Here is a tiny trained network, its code and every weight. The questions are about switching its units off for an input and a target symbol, where a switched-off unit gives its printed mean instead of its output.

import numpy as np


def w(rows, s, z=0):
    codes = np.array(rows[::2]) - 128.0
    scale = np.full(codes.shape[1], s)
    scale[-1] = z or s
    return codes * scale


def f(y):
    return np.maximum(y, 0)


def softmax(a):
    e = np.exp(a - a.max(-1, keepdims=True))
    return e / e.sum(-1, keepdims=True)


def log_softmax(a):
    a = a - a.max(-1, keepdims=True)
    return a - np.log(np.exp(a).sum(-1, keepdims=True))


def net(x, mask):
    ids = ['αβδεζθμστψω'.index(c) for c in x.split()]
    T = len(ids)
    res = E[ids] + P[:T]
    q, k, v = (res @ M[0].T for M in (Q, K, V))
    z = softmax(np.where(np.tri(T) > 0, q @ k.T / 2**0.5, -1e9)) @ v
    res = res + np.where(mask[0], z, O[0][:, -1]) @ O[0][:, :-1]
    y = f(res @ A[0][:, :-1].T + A[0][:, -1])
    res = res + np.where(mask[1:9], y, B[0][:, -1]) @ B[0][:, :-1]
    return log_softmax(res[-1] @ U[:, :-1].T + U[:, -1])


Q, K, V, O, A, B = {}, {}, {}, {}, {}, {}
E = w([
[241,104,155,172,88],'α',
[116,176,151,112,57],'β',
[155,117,93,123,255],'δ',
[141,44,88,14,94],'ε',
[144,116,131,140,151],'ζ',
[192,4,102,131,166],'θ',
[225,216,121,64,145],'μ',
[84,61,148,205,116],'σ',
[29,130,135,155,141],'τ',
[115,135,164,160,70],'ψ',
[185,144,118,82,137],'ω',
],0.0069)
P = w([
[142,121,91,151,129],'0',
[122,98,254,118,153],'1',
[129,112,190,124,138],'2',
[118,113,191,135,147],'3',
[128,131,31,166,92],'4',
[112,122,123,131,115],'5',
],0.0061)
Q[0] = w([
[93,124,145,135,115],'H1',
[124,106,251,83,167],'H1',
],0.027)
K[0] = w([
[176,130,121,120,111],'H1',
[129,152,3,174,101],'H1',
],0.026)
V[0] = w([
[90,47,123,217,222],'H1',
[222,131,68,6,171],'H1',
],0.016)
O[0] = w([
[123,107,152,99,234,253],'H1',
[137,136,11,146,133,68],'H1',
],0.013,0.0013)
A[0] = w([
[9,225,86,103,148,156],'N1',
[26,18,117,191,121,142],'N2',
[134,135,193,72,122,54],'N3',
[232,196,144,90,137,140],'N4',
[127,77,88,83,104,152],'N5',
[99,159,164,126,62,252],'N6',
[91,64,132,29,97,41],'N7',
[238,28,140,129,108,139],'N8',
],0.012,0.0021)
B[0] = w([
[91,90,183,3,112,170],'N1',
[37,199,86,194,144,197],'N2',
[58,183,110,92,113,254],'N3',
[184,215,102,164,125,180],'N4',
[137,117,68,100,99,181],'N5',
[201,109,209,120,123,219],'N6',
[95,99,60,131,59,179],'N7',
[138,50,146,230,114,211],'N8',
],0.016,0.0055)
U = w([
[202,94,194,197,76,153],'α',
[150,84,212,46,82,253],'β',
[152,72,117,72,254,244],'δ',
[124,87,67,96,23,25],'ε',
[151,87,107,93,226,119],'ζ',
[130,59,126,191,150,152],'θ',
[175,231,78,117,107,147],'μ',
[57,189,141,183,106,65],'σ',
[38,135,164,80,123,72],'τ',
[142,106,158,132,167,130],'ψ',
[144,115,67,89,99,8],'ω',
],0.0047,0.0028)

Each question gives the input, a string of symbols that net reads in full, and the target symbol t.
The units are the heads (2 rows each of Q, K, V and O) and the neurons (one row each of A and B). Each row of codes is followed by its name. A weight is (code - 128) times the scale printed after its matrix; where a second scale follows, it is the last column's (O, A, B and U).
mask holds one flag per unit, heads first, then neurons. A switched-off unit (its flag False) gives its mean, the last column of its rows in O or B, instead of its output. The means were averaged over made-up inputs and are rounded, as every weight is.
A unit's drop is (log p(t) with every unit on - log p(t) with that unit switched off) / (log p(t) with every unit on - log p(t) with every unit switched off).
The circuit of an input: a set's keep is (log p(t) with only the set's units on - log p(t) with every unit switched off) / (log p(t) with every unit on - log p(t) with every unit switched off). Starting from all 9 units, units are removed one at a time, each time the one whose removal leaves the highest keep (on an exact tie, the one counted first), for as long as the keep stays at least 0.8.
units of the circuit, in order: the units of the circuit, biggest drop first
top k neurons: the k neurons with the biggest drops, biggest first
drop of u: that unit's drop, to one decimal
input β β θ, target α: top 2 neurons : [N8 N3]
input β ε ζ μ, target α: top 3 neurons : [N6 N3 N2]
input σ μ θ μ δ, target ε: units of the circuit, in order : [H1 N5]
input δ β θ δ τ ε, target ε: units of the circuit, in order : [N7]
input σ ω ζ, target τ: units of the circuit, in order : [H1 N3]
input σ σ τ, target τ: units of the circuit, in order : [H1 N3]
input α δ θ, target θ: units of the circuit, in order : [N8 N3 N6]
input β α ζ, target α: top 2 neurons : [N6 N3]
input β β σ, target α: units of the circuit, in order : [H1 N6]
input ω β ψ θ β, target β: units of the circuit, in order : [N6 H1]
input α σ ζ ζ σ, target σ: top 4 neurons : [N2 N3 N1 N6]
input δ β ω α θ, target α: top 3 neurons : [N8 N3 N6]
input ζ ψ σ μ α, target α: top 2 neurons : [N8 N6]
input ω σ μ, target μ: top neuron : [N4]
input θ θ ω, target δ: drop of H1 : 1.0
input μ σ θ, target ε: drop of N6 : 0.1
input τ δ δ σ, target σ: drop of H1 : 0.2
